Below is a small trained network, with its code and all its weights. Each question gives an input and a class and asks what happens when units are switched off, that is, made to give their printed mean instead of their output.

import numpy as np


def w(rows, s, z=0):
    codes = np.array(rows[::2]) - 128.0
    scale = np.full(codes.shape[1], s)
    scale[-1] = z or s
    return codes * scale


def norm(h):
    return h / np.sqrt((h * h).mean(-1, keepdims=True) + 1e-5)


def f(y):
    return y / 2 * (1 + np.tanh(0.7978845608 * (y + 0.044715 * y**3)))


def log_softmax(a):
    a = a - a.max(-1, keepdims=True)
    return a - np.log(np.exp(a).sum(-1, keepdims=True))


def net(x, mask):
    res = np.array(x, float).reshape(1, 5) / 4 @ E
    u = 0
    for l in range(2):
        y = f(norm(res) @ A[l][:, :-1].T + A[l][:, -1])
        res = res + np.where(mask[u : u + 9], y, B[l][:, -1]) @ B[l][:, :-1]
        u += 9
    return log_softmax(norm(res)[-1] @ U[:, :-1].T + U[:, -1])


A, B = {}, {}
E = w([
[55,188,78,104,127,167,192],'x0',
[150,53,66,52,37,188,75],'x1',
[128,116,111,161,119,142,148],'x2',
[94,116,42,161,163,4,129],'x3',
[158,113,96,127,152,132,159],'x4',
],0.0032)
A[0] = w([
[145,96,54,87,59,58,75,20],'0.n0',
[229,24,123,105,39,103,74,65],'0.n1',
[123,190,167,77,134,142,145,244],'0.n2',
[12,100,74,8,101,94,115,127],'0.n3',
[163,157,231,129,161,152,119,166],'0.n4',
[128,3,170,63,54,207,141,101],'0.n5',
[180,79,154,41,128,201,124,66],'0.n6',
[76,93,96,149,78,58,43,163],'0.n7',
[185,86,107,137,188,172,175,248],'0.n8',
],0.0045,0.0013)
B[0] = w([
[235,113,112,143,121,209,151,200],'0.n0',
[95,240,96,148,172,168,66,253],'0.n1',
[97,171,53,193,148,143,163,181],'0.n2',
[132,55,153,155,179,173,183,224],'0.n3',
[207,119,160,211,150,176,111,205],'0.n4',
[72,137,142,57,123,3,131,251],'0.n5',
[70,106,112,172,92,82,127,198],'0.n6',
[170,115,86,113,206,103,113,202],'0.n7',
[67,175,210,124,102,120,32,166],'0.n8',
],0.0037,0.0029)
A[1] = w([
[253,112,204,188,148,93,158,114],'1.n0',
[132,144,144,187,77,131,154,99],'1.n1',
[169,108,140,151,63,192,45,198],'1.n2',
[100,108,95,31,87,157,168,7],'1.n3',
[177,66,215,223,163,40,92,214],'1.n4',
[137,236,124,166,111,224,154,62],'1.n5',
[178,35,85,143,64,146,44,244],'1.n6',
[157,196,215,186,166,192,131,144],'1.n7',
[187,50,36,145,74,164,169,69],'1.n8',
],0.0047,0.0013)
B[1] = w([
[136,67,122,130,68,127,74,203],'1.n0',
[184,125,106,129,217,92,57,131],'1.n1',
[84,147,230,124,188,66,141,192],'1.n2',
[132,18,183,141,53,106,161,162],'1.n3',
[175,94,116,103,3,96,221,252],'1.n4',
[137,114,49,95,140,166,16,175],'1.n5',
[177,204,145,100,219,105,140,218],'1.n6',
[139,118,106,183,100,228,113,235],'1.n7',
[127,42,205,119,191,198,85,161],'1.n8',
],0.0042,0.0031)
U = w([
[205,123,191,192,35,176,120,166],'0',
[207,111,78,156,62,13,202,96],'1',
[90,214,196,39,128,60,80,225],'2',
[221,146,76,68,229,79,84,64],'3',
[99,215,48,172,139,254,103,77],'4',
[52,199,47,159,199,70,235,134],'5',
[39,74,145,25,25,161,174,2],'6',
[122,53,95,75,193,174,185,221],'7',
],0.0077,0.0012)

Each question gives the input, the list of numbers given to net, and the class t.
The units are the neurons (one row each of A and B). Each row of codes is followed by its name. A weight is (code - 128) times the scale printed after its matrix; where a second scale follows, it is the last column's (A, B and U).
mask holds one flag per neuron, layer by layer. A switched-off neuron (its flag False) gives its mean, the last column of its row in B, instead of its output. The means were averaged over made-up inputs and are rounded, as every weight is.
A unit's drop is (log p(t) with every unit on - log p(t) with that unit switched off) / (log p(t) with every unit on - log p(t) with every unit switched off).
The circuit of an input: a set's keep is (log p(t) with only the set's units on - log p(t) with every unit switched off) / (log p(t) with every unit on - log p(t) with every unit switched off). Starting from the 12 units with the biggest drops (on a tie, the unit counted first), units are removed one at a time, each time the one whose removal leaves the highest keep (on an exact tie, the one counted first), for as long as the keep stays at least 0.8.
circuit, biggest first: the units of the circuit, biggest drop first
most important unit: the unit with the biggest drop
top k neurons: the k neurons with the biggest drops, biggest first
top k neurons in layer l: the k neurons of layer l with the biggest drops, biggest first
input [4,-8,-1,-4,-3], class 4: most important unit	1.n5
input [0,6,0,2,6], class 3: top 3 neurons in layer 1	1.n6, 1.n4, 1.n7
input [-7,2,6,-1,7], class 2: top 2 neurons in layer 0	0.n1, 0.n8
input [4,-1,-7,-5,-3], class 4: circuit, biggest first	0.n2, 1.n5
input [0,-1,-5,6,-6], class 1: circuit, biggest first	0.n1, 1.n4
input [2,8,-8,5,3], class 7: circuit, biggest first	0.n3, 1.n8
input [1,-5,-8,-7,1], class 4: circuit, biggest first	0.n2, 1.n5
input [8,2,1,2,1], class 7: top 3 neurons	0.n3, 0.n1, 0.n5
input [1,1,8,6,4], class 7: circuit, biggest first	1.n8, 0.n5, 0.n1
input [0,-7,-3,3,0], class 1: top 2 neurons in layer 0	0.n1, 0.n5
input [4,6,-5,2,-7], class 7: top 2 neurons	0.n3, 0.n0
input [2,6,7,-8,7], class 6: circuit, biggest first	0.n5, 0.n6
input [-5,0,-7,2,-6], class 1: top 3 neurons in layer 1	1.n4, 1.n8, 1.n5
input [-2,8,5,6,-7], class 3: top 2 neurons	1.n6, 0.n1
input [-2,-2,0,5,-8], class 1: circuit, biggest first	1.n4
input [3,1,6,-6,-2], class 6: top 2 neurons in layer 0	0.n5, 0.n1
input [8,6,8,-7,8], class 6: top 2 neurons	0.n5, 1.n3
input [-1,-4,6,2,5], class 1: circuit, biggest first	0.n1, 1.n4
input [5,8,0,7,6], class 7: circuit, biggest first	1.n8, 0.n3
input [-6,-7,2,3,-6], class 1: circuit, biggest first	1.n4
input [7,3,8,4,4], class 7: top 2 neurons in layer 0	0.n1, 0.n5
input [6,-7,2,-2,-7], class 4: top 2 neurons in layer 1	1.n5, 1.n7
input [-3,-5,7,-1,8], class 0: top 2 neurons in layer 0	0.n5, 0.n8
input [-3,-7,-4,1,5], class 1: top 2 neurons in layer 0	0.n1, 0.n0
